Below is a small trained network, with its code and all its weights. Each question gives an input and a target symbol and asks what happens when units are switched off, that is, made to give their printed mean instead of their output.

import numpy as np


def w(rows, s, z=0):
    codes = np.array(rows[::2]) - 128.0
    scale = np.full(codes.shape[1], s)
    scale[-1] = z or s
    return codes * scale


def f(y):
    return y / 2 * (1 + np.tanh(0.7978845608 * (y + 0.044715 * y**3)))


def softmax(a):
    e = np.exp(a - a.max(-1, keepdims=True))
    return e / e.sum(-1, keepdims=True)


def log_softmax(a):
    a = a - a.max(-1, keepdims=True)
    return a - np.log(np.exp(a).sum(-1, keepdims=True))


def net(x, mask):
    ids = ['Λαξτφω'.index(c) for c in x.split()]
    T = len(ids)
    res = E[ids] + P[:T]
    u = 0
    for l in range(2):
        r = res
        for j in range(2):
            rows = slice(4 * j, 4 * j + 4)
            q, k, v = (r @ M[l][rows].T for M in (Q, K, V))
            z = softmax(np.where(np.tri(T) > 0, q @ k.T / 4**0.5, -1e9)) @ v
            o = O[l][rows]
            res = res + np.where(mask[u + j], z, o[:, -1]) @ o[:, :-1]
        u += 2
        y = f(res @ A[l][:, :-1].T + A[l][:, -1])
        res = res + np.where(mask[u : u + 16], y, B[l][:, -1]) @ B[l][:, :-1]
        u += 16
    return log_softmax(res[-1] @ U[:, :-1].T + U[:, -1])


Q, K, V, O, A, B = {}, {}, {}, {}, {}, {}
E = w([
[112,113,130,159,180,104,170],'Λ',
[68,119,154,92,165,105,172],'α',
[124,179,155,183,170,104,78],'ξ',
[122,91,6,108,129,144,170],'τ',
[74,149,172,104,149,112,105],'φ',
[60,98,72,130,146,157,124],'ω',
],0.021)
P = w([
[55,135,126,129,210,103,126],'0',
[155,89,174,70,70,105,204],'1',
[82,115,99,130,29,86,142],'2',
[118,93,132,145,164,168,90],'3',
[121,250,138,86,114,166,197],'4',
[93,119,112,126,40,71,146],'5',
[142,73,130,139,155,208,99],'6',
[134,236,94,139,128,163,197],'7',
[102,120,117,121,46,70,162],'8',
[171,60,140,121,150,233,97],'9',
[137,238,70,150,143,150,184],'10',
[105,118,117,128,47,66,156],'11',
[141,68,131,148,143,215,95],'12',
],0.014)
Q[0] = w([
[123,1,161,132,50,54,139],'L0H0',
[202,12,149,127,73,97,77],'L0H0',
[166,203,96,154,122,163,194],'L0H0',
[162,34,134,156,59,82,98],'L0H0',
[149,162,70,82,234,116,125],'L0H1',
[169,144,165,96,93,148,103],'L0H1',
[109,86,147,124,142,136,149],'L0H1',
[129,172,87,138,92,84,115],'L0H1',
],0.008)
K[0] = w([
[28,168,77,121,150,3,129],'L0H0',
[111,192,62,183,46,15,194],'L0H0',
[176,103,129,133,175,154,163],'L0H0',
[30,181,100,242,51,2,160],'L0H0',
[173,68,138,161,126,196,160],'L0H1',
[225,182,133,158,96,139,149],'L0H1',
[108,133,166,145,142,158,120],'L0H1',
[66,216,112,192,103,137,178],'L0H1',
],0.0093)
V[0] = w([
[119,16,123,105,103,113,16],'L0H0',
[135,89,155,109,126,222,2],'L0H0',
[107,126,242,69,84,211,146],'L0H0',
[127,100,80,126,156,93,54],'L0H0',
[152,103,110,136,130,129,84],'L0H1',
[87,116,147,110,57,82,149],'L0H1',
[139,90,94,147,130,159,149],'L0H1',
[107,120,120,72,137,101,145],'L0H1',
],0.0067)
O[0] = w([
[229,91,129,74,108,253,141,184],'L0H0',
[173,134,227,38,94,126,106,118],'L0H0',
[122,150,213,227,27,243,118,111],'L0H0',
[247,216,149,94,168,186,47,194],'L0H0',
[120,43,76,200,151,104,112,52],'L0H1',
[212,141,137,87,116,92,64,176],'L0H1',
[104,109,28,139,18,211,97,153],'L0H1',
[15,136,67,27,136,155,103,252],'L0H1',
],0.0044,0.0029)
A[0] = w([
[140,170,78,105,17,72,69,169],'L0N0',
[45,113,205,142,137,165,45,47],'L0N1',
[138,173,167,140,39,208,164,134],'L0N2',
[173,67,132,204,248,111,67,2],'L0N3',
[122,126,138,148,157,175,65,116],'L0N4',
[116,183,44,113,39,89,167,94],'L0N5',
[240,176,195,161,107,2,80,212],'L0N6',
[131,88,72,104,17,134,161,115],'L0N7',
[205,161,85,134,26,76,207,86],'L0N8',
[130,199,142,121,62,81,228,101],'L0N9',
[48,51,102,139,111,111,130,109],'L0N10',
[112,151,85,136,73,169,206,132],'L0N11',
[101,154,95,110,128,104,34,82],'L0N12',
[165,160,100,150,136,141,92,135],'L0N13',
[87,190,182,78,45,81,114,139],'L0N14',
[78,136,68,109,184,154,140,107],'L0N15',
],0.0084,0.0048)
B[0] = w([
[81,107,155,190,122,121,155,166],'L0N0',
[129,74,90,44,135,75,73,176],'L0N1',
[164,93,230,188,116,118,206,158],'L0N2',
[184,130,246,232,143,187,149,142],'L0N3',
[154,90,163,159,100,113,79,158],'L0N4',
[110,133,161,172,176,92,83,207],'L0N5',
[92,65,103,60,115,143,166,152],'L0N6',
[154,116,167,132,145,74,170,192],'L0N7',
[24,165,148,89,108,235,143,141],'L0N8',
[122,104,101,176,82,159,2,183],'L0N9',
[110,112,102,113,105,145,113,244],'L0N10',
[208,101,164,133,148,77,83,209],'L0N11',
[145,152,159,120,139,134,123,143],'L0N12',
[146,111,123,103,134,112,116,127],'L0N13',
[166,124,50,191,163,131,173,193],'L0N14',
[155,210,120,159,113,150,136,254],'L0N15',
],0.0079,0.0068)
Q[1] = w([
[75,67,128,184,64,49,125],'L1H0',
[157,157,90,134,144,132,111],'L1H0',
[92,211,79,164,158,59,131],'L1H0',
[112,135,155,96,143,99,138],'L1H0',
[69,99,96,184,98,120,135],'L1H1',
[95,40,129,143,118,112,36],'L1H1',
[117,75,124,119,76,143,157],'L1H1',
[166,162,136,123,174,159,12],'L1H1',
],0.011)
K[1] = w([
[78,203,123,104,210,117,154],'L1H0',
[152,110,87,165,127,136,113],'L1H0',
[122,112,127,147,207,142,133],'L1H0',
[127,126,153,108,161,115,120],'L1H0',
[6,136,123,146,89,133,149],'L1H1',
[71,109,134,117,90,104,101],'L1H1',
[112,159,148,146,118,87,140],'L1H1',
[200,56,138,106,78,145,121],'L1H1',
],0.014)
V[1] = w([
[188,152,114,106,149,42,80],'L1H0',
[65,111,182,158,153,16,229],'L1H0',
[110,82,90,254,165,198,180],'L1H0',
[82,162,62,140,136,100,183],'L1H0',
[123,126,105,146,84,66,140],'L1H1',
[153,107,56,127,54,181,135],'L1H1',
[117,123,128,124,74,136,91],'L1H1',
[60,190,123,157,119,175,188],'L1H1',
],0.0089)
O[1] = w([
[134,1,139,153,77,65,184,111],'L1H0',
[142,81,66,161,159,222,163,152],'L1H0',
[158,50,121,81,158,103,78,203],'L1H0',
[218,101,111,179,134,85,152,254],'L1H0',
[197,163,131,100,153,121,164,134],'L1H1',
[96,138,12,134,133,202,202,38],'L1H1',
[127,155,207,83,121,41,174,94],'L1H1',
[58,115,184,145,157,233,114,205],'L1H1',
],0.0077,0.0056)
A[1] = w([
[36,125,106,134,140,118,197,152],'L1N0',
[221,237,146,51,93,169,105,10],'L1N1',
[92,164,125,150,186,29,141,98],'L1N2',
[104,126,98,93,122,155,14,68],'L1N3',
[42,255,108,156,154,40,198,118],'L1N4',
[101,131,102,170,75,98,221,48],'L1N5',
[75,92,130,39,113,76,94,94],'L1N6',
[124,106,47,152,140,90,168,118],'L1N7',
[89,200,71,64,129,127,109,59],'L1N8',
[198,153,134,172,89,53,87,39],'L1N9',
[78,131,100,63,153,146,176,178],'L1N10',
[110,173,196,103,196,91,151,88],'L1N11',
[121,156,113,127,213,125,125,81],'L1N12',
[122,74,153,100,130,163,107,82],'L1N13',
[170,146,179,114,51,200,216,1],'L1N14',
[112,143,54,163,91,160,76,102],'L1N15',
],0.0091,0.0053)
B[1] = w([
[154,121,159,72,152,185,65,204],'L1N0',
[73,88,150,61,201,143,171,175],'L1N1',
[97,98,150,127,50,191,103,213],'L1N2',
[134,155,130,127,69,172,115,252],'L1N3',
[119,79,90,139,147,43,92,237],'L1N4',
[166,144,87,101,95,254,84,179],'L1N5',
[85,175,109,189,142,51,132,206],'L1N6',
[159,148,153,94,132,120,171,240],'L1N7',
[222,111,101,185,83,150,170,158],'L1N8',
[104,172,188,123,145,187,180,183],'L1N9',
[164,142,188,56,164,149,162,172],'L1N10',
[189,129,79,119,118,162,115,180],'L1N11',
[142,64,162,129,65,113,66,175],'L1N12',
[128,141,122,160,116,136,120,184],'L1N13',
[194,22,156,76,68,50,128,132],'L1N14',
[143,110,170,130,119,152,181,196],'L1N15',
],0.0087,0.0048)
U = w([
[98,217,69,253,191,139,188,202],'Λ',
[48,138,142,40,197,139,167,190],'α',
[166,78,230,114,41,101,173,5],'ξ',
[216,126,52,92,163,62,145,78],'τ',
[54,126,87,133,111,44,109,193],'φ',
[143,147,46,116,34,186,88,79],'ω',
],0.0051,0.0028)

Each question gives the input, a string of symbols that net reads in full, and the target symbol t.
The units are the heads (4 rows each of Q, K, V and O) and the neurons (one row each of A and B). Each row of codes is followed by its name. A weight is (code - 128) times the scale printed after its matrix; where a second scale follows, it is the last column's (O, A, B and U).
mask holds one flag per unit, layer by layer, with each layer's heads first. A switched-off unit (its flag False) gives its mean, the last column of its rows in O or B, instead of its output. The means were averaged over made-up inputs and are rounded, as every weight is.
A unit's drop is (log p(t) with every unit on - log p(t) with that unit switched off) / (log p(t) with every unit on - log p(t) with every unit switched off).
The circuit of an input: a set's keep is (log p(t) with only the set's units on - log p(t) with every unit switched off) / (log p(t) with every unit on - log p(t) with every unit switched off). Starting from the 12 units with the biggest drops (on a tie, the unit counted first), units are removed one at a time, each time the one whose removal leaves the highest keep (on an exact tie, the one counted first), for as long as the keep stays at least 0.8.
circuit, biggest first: the units of the circuit, biggest drop first
top k neurons: the k neurons with the biggest drops, biggest first
top k neurons in layer l: the k neurons of layer l with the biggest drops, biggest first
which heads matter: for each layer, one digit per head in row order, 1 if its drop is at least 0.15 and else 0, layers parted by /
input ω α Λ ξ ω, target φ: top 2 neurons in layer 0 -> L0N3; L0N4
input α φ α φ ω ξ, target Λ: which heads matter -> 10 / 11
input τ ω ω φ α ω φ τ φ Λ φ, target ω: circuit, biggest first -> L1H0; L0N3; L1N3; L1N8
input ω Λ τ Λ Λ, target ω: top 3 neurons in layer 0 -> L0N3; L0N8; L0N9
input ξ ξ φ, target α: top 3 neurons in layer 0 -> L0N3; L0N14; L0N11
input τ τ ω ω ξ, target α: circuit, biggest first -> L0H0; L1N1
input τ ω ω φ τ, target ξ: circuit, biggest first -> L0H0; L0N2; L1N14
input α Λ ω φ ω τ, target Λ: circuit, biggest first -> L1H0; L0N5; L0N0
input φ Λ α ω Λ α ω φ, target α: top 4 neurons -> L1N1; L0N2; L0N4; L0N5
input Λ α α ξ ξ α α α ω, target τ: circuit, biggest first -> L1H0; L0H0; L0N11; L1N7
input ω ω Λ ω ξ Λ ω Λ, target α: circuit, biggest first -> L0H0; L1H0; L1N1
input τ Λ ξ, target ξ: top 3 neurons in layer 1 -> L1N2; L1N9; L1N7
input α τ ω ξ α τ ξ τ Λ ω ξ, target α: circuit, biggest first -> L1N1; L1H0
input τ Λ τ α Λ ω α ω Λ ω ω, target α: circuit, biggest first -> L0H0; L1H0; L1N1; L0N5
input φ ω Λ, target ω: circuit, biggest first -> L1H0; L1N5; L0N1
input α α ω α α, target Λ: top 2 neurons -> L0N14; L0N9
input ω Λ Λ Λ α α α Λ φ Λ ω, target ω: top 2 neurons -> L0N3; L1N3
input α ω α α τ φ α τ ω τ, target τ: top 2 neurons -> L0N7; L0N11
input Λ ω φ ω α ω α α ξ, target τ: circuit, biggest first -> L1H0; L0H0; L0N15; L1H1
input α τ φ φ Λ ω Λ ω α, target Λ: circuit, biggest first -> L1H0; L0N14; L0H0
input α Λ Λ ξ α τ Λ ω φ α ω Λ, target Λ: circuit, biggest first -> L1H0; L0H0
input ω ω ω τ α ξ Λ α τ, target φ: top 2 neurons -> L0N9; L0N5
input ω ξ Λ, target φ: which heads matter -> 10 / 10
input Λ α ω, target τ: circuit, biggest first -> L1H0; L0H0; L1N7
input α ω α τ ξ ω, target Λ: which heads matter -> 00 / 11
input ω Λ φ ξ φ ω ω ω ξ, target φ: which heads matter -> 10 / 10
input ξ ω ξ ω ω α ξ, target ξ: which heads matter -> 10 / 01
